The rows lie along a hidden order. The number after each row says roughly how far along it the row is, from 0 to 10. A new part has a new order.
[-21 -13   0   8   8  -5  -7   3   7  -6  29  -5   7  -8  20   1   6   7
  16  -9   8  14]  1
[ 16 -16 -19   9 -17   5  -9  -8  17 -31  17   9  -6 -27  22  -4 -28   6
 -16  -9   7   3]  1
[ -4   1  -9  -6  -2   8  -1  27  17 -22  -8   3  10   6 -18 -10  -6  -9
  -9  15   9   1]  0
[-24  13  17   7  -8  -4  17  -4  -9  30  -6  -9  21  -4   4   2  -4  -2
  -5  26  11  -1]  1
[  0  32  21  14 -25   9 -24 -18 -11  -7  13  13  17  49  23  10  11   2
   9 -51   2   0]  3
[  5   7  10  -1   3   6  -9  12  18  -8 -42  -9  -2 -14 -19 -32 -10   1
   9  31 -13  -4]  1
[-12  -2  -4   0 -21  16  -2   8   0 -36  -4 -22   5 -83  11  -9 -32   4
  -8  33  39  -4]  1
[ -24   28  -22   24   41   11  -18   24   48  -39  -28  -20   21 -111
    2  -14  -37    7   -2  106   42   -5]  2
[  41   79  -41   -5   21   15  -36  -39   -5  -52   23  -34   27 -107
  -61   17   -6    8  -36  127  -21   11]  10
[  3 -15   9 -23  14   6   6   4  13   2  29   3 -18  26  37  -3   2 -17
   1 -52 -12   2]  1
[-17 -24   6  21 -25   8 -12  -1  29 -24   5  -4 -11 -66 -25 -21 -21  -1
 -14   4  -5 -12]  3
[  6  12   2  -9  11  -1 -14  20  -1   2 -11   9 -26   3  -8   2 -11 -19
  -1 -20   0  16]  1
[  4  16   5  -6 -11  -1  30  15  -4  -5   4 -23 -38   0 -14  -2 -22  -2
   3  -7  -8  -1]  2
[ 15 -10  -5  -9 -12   7 -22 -31 -10  -7  -5 -20  18 -29  24   4   4   5
   3   0  22  -8]  2
[ -3   3   7 -21 -15  -2 -11  12  40 -65 -34  -3  33 -22   9 -28 -31 -13
  -9  85  26  12]  4
[ 10 -12  14   3  -2  13   3 -14  26 -35 -16 -18  22 -48  15 -21 -12  -8
 -21   1  27  -1]  2
[  6   6  -9  -3 -19  18   1   8   6 -14 -32  -6  10 -34 -10 -10 -17  11
 -12  54  21  -4]  0
[ 11  23  14  11  -7  10  -5   2  41 -10 -13  -9  19 -14  21 -21 -17 -18
  -5   4  17   6]  2
[-13 -16 -13   7  26   3  -9  13  20 -11  19  -6  16 -20  12 -14  -7  21
   6  31   9  -8]  0
[ 14   5  -3 -10   1  15 -27   0   6  -6   1   7  11 -54 -16   6 -12  18
  -7  13  16  -8]  1
[  8 -37 -17  -9  -5  19 -31   9  22 -28  17 -20  22 -44 -24   8 -13  10
  -1  41  26   1]  2
[-21  28  -3 -10   6   6   5  13  -6 -11 -32 -20  -2 -25   4  21  17  -4
  -3  26   0  -2]  2
[-19  -9   1  -3 -17   0  -6  -3  22   2 -20 -13   6 -40 -23  10 -26  -5
 -12  19  15  -1]  0
[-24   1  -2   4 -15  -1 -20  -8  39 -26 -23 -18  17 -38 -19 -25 -59  -4
 -11  32  21  10]  1
[ -2   3  -6   4   7   6 -13 -18   2 -14  23 -11  44 -63  10   1 -17   1
 -14  18   6   2]  2
[-20  43  16  -4   8   6   3  11   6 -25  -3  -3  10  -2 -23   5 -20  -4
   7  61   7   0]  1
[  6  13  -9  -3 -10  -9 -11  -3  43 -26 -43  -8   3 -32 -27 -23  -8  15
   9  54  15   0]  2
[ -40   81  -39   -8  -64  -31   54  -10    6   -3 -102   -1  -36 -108
  -10   -7  -17  -28  -36  127  -15   -1]  10
[-13  10  -9   9 -18  -1  17   2   2   6  11  -4 -12  -6 -17   2  -6   8
   0  16 -16  -4]  0
[  3 -28  -3  12 -11   7   3   7  25 -34   9  -9 -10 -45  -3  10 -42   3
   2  52   0   7]  0
[ -9  32   0  18   3  -1  14  18   7  -5   9  13 -28  16  20 -17  -4  12
   9   5  26   5]  2
[-17  20   2  17  -6   9 -31  14  14 -26 -13  -9   2 -60  16  -8 -19  28
  11  70  21   6]  1
[ -1  -3   5   5   4  10 -30  -7  22 -28  -8 -11   2 -41  25 -19 -10  10
   3  54  18   7]  0
[ -8  36   8  11  11  11 -30   2  23 -14 -13  -3  -2 -15  -4 -11 -23  -6
 -20  16  15 -13]  2
[ -1  -5   1 -11 -11   2   1  -1 -10 -11  26 -17  -6   4   7  10  -3   3
  13 -26   7   0]  0
[-44  38  18  16  30   1  -8  -6 -13 -33   9 -19  -1 -73  -4  -5 -30  -7
  -7  88  16  18]  4
[-14  -8  11 -28   7   4  10  -2  22 -24 -31 -24  -3 -71 -10   1 -29   7
 -11  41  35   9]  1
[ 20 -15  28  17  26   7   9  17  24  -6  -6 -27   6  26  12   1  -9 -25
   0  59  29   2]  4
[ 13   4  28  12   8 -30  18 -10   4  24  36 -18  20   8   4 -10   4 -11
 -24 -19  -7   9]  4
[  5  57  -6  -2  50  15   6   0  13 -32 -16  10 -12 -11  -5 -21 -25 -18
 -19   9  17  21]  5
[  8   2  -8  13  -3   5 -22  12  -4   1   3  -6   7   1  17   7  15  18
   9  26  -5   7]  1
[ -9 -16   3  11  -4  10  22  14   4  11  -5  -9   6  -2   3 -11  16   6
   0   0  10  -3]  1
[-15 -11   2   0  15   5  -1  -5 -14  10  -8  10   6   4  11  -4  -6 -19
  -1  54   6  -1]  1
